Below are the code and all the weights of a small trained network. Each question names an input and a class and asks about switching units off, where a switched-off unit gives its printed mean instead of its output.

import numpy as np


def w(rows, s, z=0):
    codes = np.array(rows[::2]) - 128.0
    scale = np.full(codes.shape[1], s)
    scale[-1] = z or s
    return codes * scale


def f(y):
    return y / 2 * (1 + np.tanh(0.7978845608 * (y + 0.044715 * y**3)))


def log_softmax(a):
    a = a - a.max(-1, keepdims=True)
    return a - np.log(np.exp(a).sum(-1, keepdims=True))


def net(x, mask):
    res = np.array(x, float).reshape(1, 7) / 4 @ E
    y = f(res @ A[0][:, :-1].T + A[0][:, -1])
    res = res + np.where(mask, y, B[0][:, -1]) @ B[0][:, :-1]
    return log_softmax(res[-1] @ U[:, :-1].T + U[:, -1])


A, B = {}, {}
E = w([
[119,29,193,132,184,99,154],'x0',
[90,134,108,85,192,137,30],'x1',
[144,194,200,180,188,143,136],'x2',
[128,128,128,129,129,128,129],'x3',
[193,149,154,37,147,136,156],'x4',
[132,127,127,129,127,128,126],'x5',
[41,121,155,113,116,255,163],'x6',
],0.0094)
A[0] = w([
[90,74,86,101,74,120,125,150],'N1',
[116,138,115,109,177,89,58,86],'N2',
[69,124,148,101,122,245,168,149],'N3',
[152,134,137,152,90,107,174,75],'N4',
[118,62,147,127,177,125,151,5],'N5',
[155,153,155,59,126,140,148,39],'N6',
[165,199,70,112,115,125,130,130],'N7',
[103,125,115,108,184,154,67,76],'N8',
[177,124,120,165,107,89,182,138],'N9',
[137,184,104,123,96,156,104,35],'N10',
[102,188,183,191,168,137,131,41],'N11',
[124,134,143,153,86,132,199,85],'N12',
[111,68,87,90,75,124,117,19],'N13',
[154,50,180,105,169,88,129,103],'N14',
[173,129,159,56,120,146,163,121],'N15',
[79,109,143,195,85,122,99,83],'N16',
[87,114,117,213,97,121,121,116],'N17',
],0.011,0.0021)
B[0] = w([
[181,206,148,88,165,118,173,180],'N1',
[140,85,199,60,61,149,106,175],'N2',
[113,142,191,157,130,2,46,247],'N3',
[119,75,178,69,77,166,90,156],'N4',
[39,134,93,180,68,162,201,160],'N5',
[166,52,10,178,190,188,129,157],'N6',
[75,131,99,196,84,88,162,177],'N7',
[136,103,160,91,68,204,128,175],'N8',
[111,105,199,73,112,134,87,172],'N9',
[48,121,96,188,45,152,196,162],'N10',
[181,202,155,88,182,135,206,182],'N11',
[128,80,172,66,68,190,92,171],'N12',
[171,187,169,91,183,131,225,169],'N13',
[61,138,96,201,84,109,174,179],'N14',
[155,91,42,169,202,140,70,171],'N15',
[150,90,46,142,195,161,94,170],'N16',
[172,90,55,140,185,145,92,178],'N17',
],0.009,0.012)
U = w([
[49,136,91,204,61,141,194,75],'0',
[146,131,149,131,118,3,55,177],'1',
[131,88,166,52,71,230,83,81],'2',
[184,91,36,158,198,179,83,64],'3',
[197,215,146,84,177,132,224,90],'4',
[133,130,123,127,120,110,118,255],'5',
],0.012,0.0098)

Each question gives the input, the list of numbers given to net, and the class t.
The units are the neurons (one row each of A and B). Each row of codes is followed by its name. A weight is (code - 128) times the scale printed after its matrix; where a second scale follows, it is the last column's (A, B and U).
mask holds one flag per neuron, in row order. A switched-off neuron (its flag False) gives its mean, the last column of its row in B, instead of its output. The means were averaged over made-up inputs and are rounded, as every weight is.
A unit's drop is (log p(t) with every unit on - log p(t) with that unit switched off) / (log p(t) with every unit on - log p(t) with every unit switched off).
The circuit of an input: a set's keep is (log p(t) with only the set's units on - log p(t) with every unit switched off) / (log p(t) with every unit on - log p(t) with every unit switched off). Starting from the 12 units with the biggest drops (on a tie, the unit counted first), units are removed one at a time, each time the one whose removal leaves the highest keep (on an exact tie, the one counted first), for as long as the keep stays at least 0.8.
units of the circuit, in order: the units of the circuit, biggest drop first
k most important neurons: the k neurons with the biggest drops, biggest first
drop when u is switched off: that unit's drop, to one decimal
input [4,2,-7,-7,-3,5,6], class 4: 2 most important neurons : (N13 N1)
input [-5,5,-6,8,8,5,7], class 3: most important neuron : (N6)
input [-5,4,-4,0,4,8,-5], class 5: units of the circuit, in order : (N3 N7)
input [8,-2,8,1,6,-8,-7], class 0: 3 most important neurons : (N14 N5 N3)
input [1,8,3,-3,-3,5,-4], class 2: 3 most important neurons : (N3 N2 N8)
input [-2,3,7,4,-8,-1,-5], class 3: 2 most important neurons : (N3 N17)
input [-2,-3,7,0,-6,-6,0], class 4: 2 most important neurons : (N11 N15)
input [3,-3,3,1,-6,1,4], class 3: units of the circuit, in order : (N16 N17)
input [7,-3,-5,3,3,-7,-3], class 0: 3 most important neurons : (N14 N5 N3)
input [-7,-6,-8,4,3,-2,2], class 4: 4 most important neurons : (N13 N1 N14 N5)
input [3,3,2,-7,-6,-2,0], class 3: units of the circuit, in order : (N3 N16)
input [-2,-8,6,2,8,2,0], class 2: units of the circuit, in order : (N12 N4)
input [2,8,-2,4,-8,5,-5], class 2: units of the circuit, in order : (N2 N3)
input [-6,-3,-7,4,1,6,8], class 1: units of the circuit, in order : (N3)
input [-5,-2,0,5,1,3,-2], class 0: units of the circuit, in order : (N3 N7)
input [-1,2,-7,4,7,-3,2], class 3: 3 most important neurons : (N15 N6 N11)
input [4,-3,6,4,-5,4,1], class 4: 4 most important neurons : (N11 N15 N6 N3)
input [3,-6,-7,8,4,3,0], class 4: 3 most important neurons : (N13 N1 N2)
input [4,2,-8,1,-4,-4,-3], class 4: units of the circuit, in order : (N13 N1)
input [7,5,8,2,-4,1,4], class 4: units of the circuit, in order : (N11)
input [1,1,7,8,7,7,0], class 3: units of the circuit, in order : (N6 N15)
input [-6,-1,-8,-5,1,-6,6], class 4: drop when N1 is switched off : 0.6
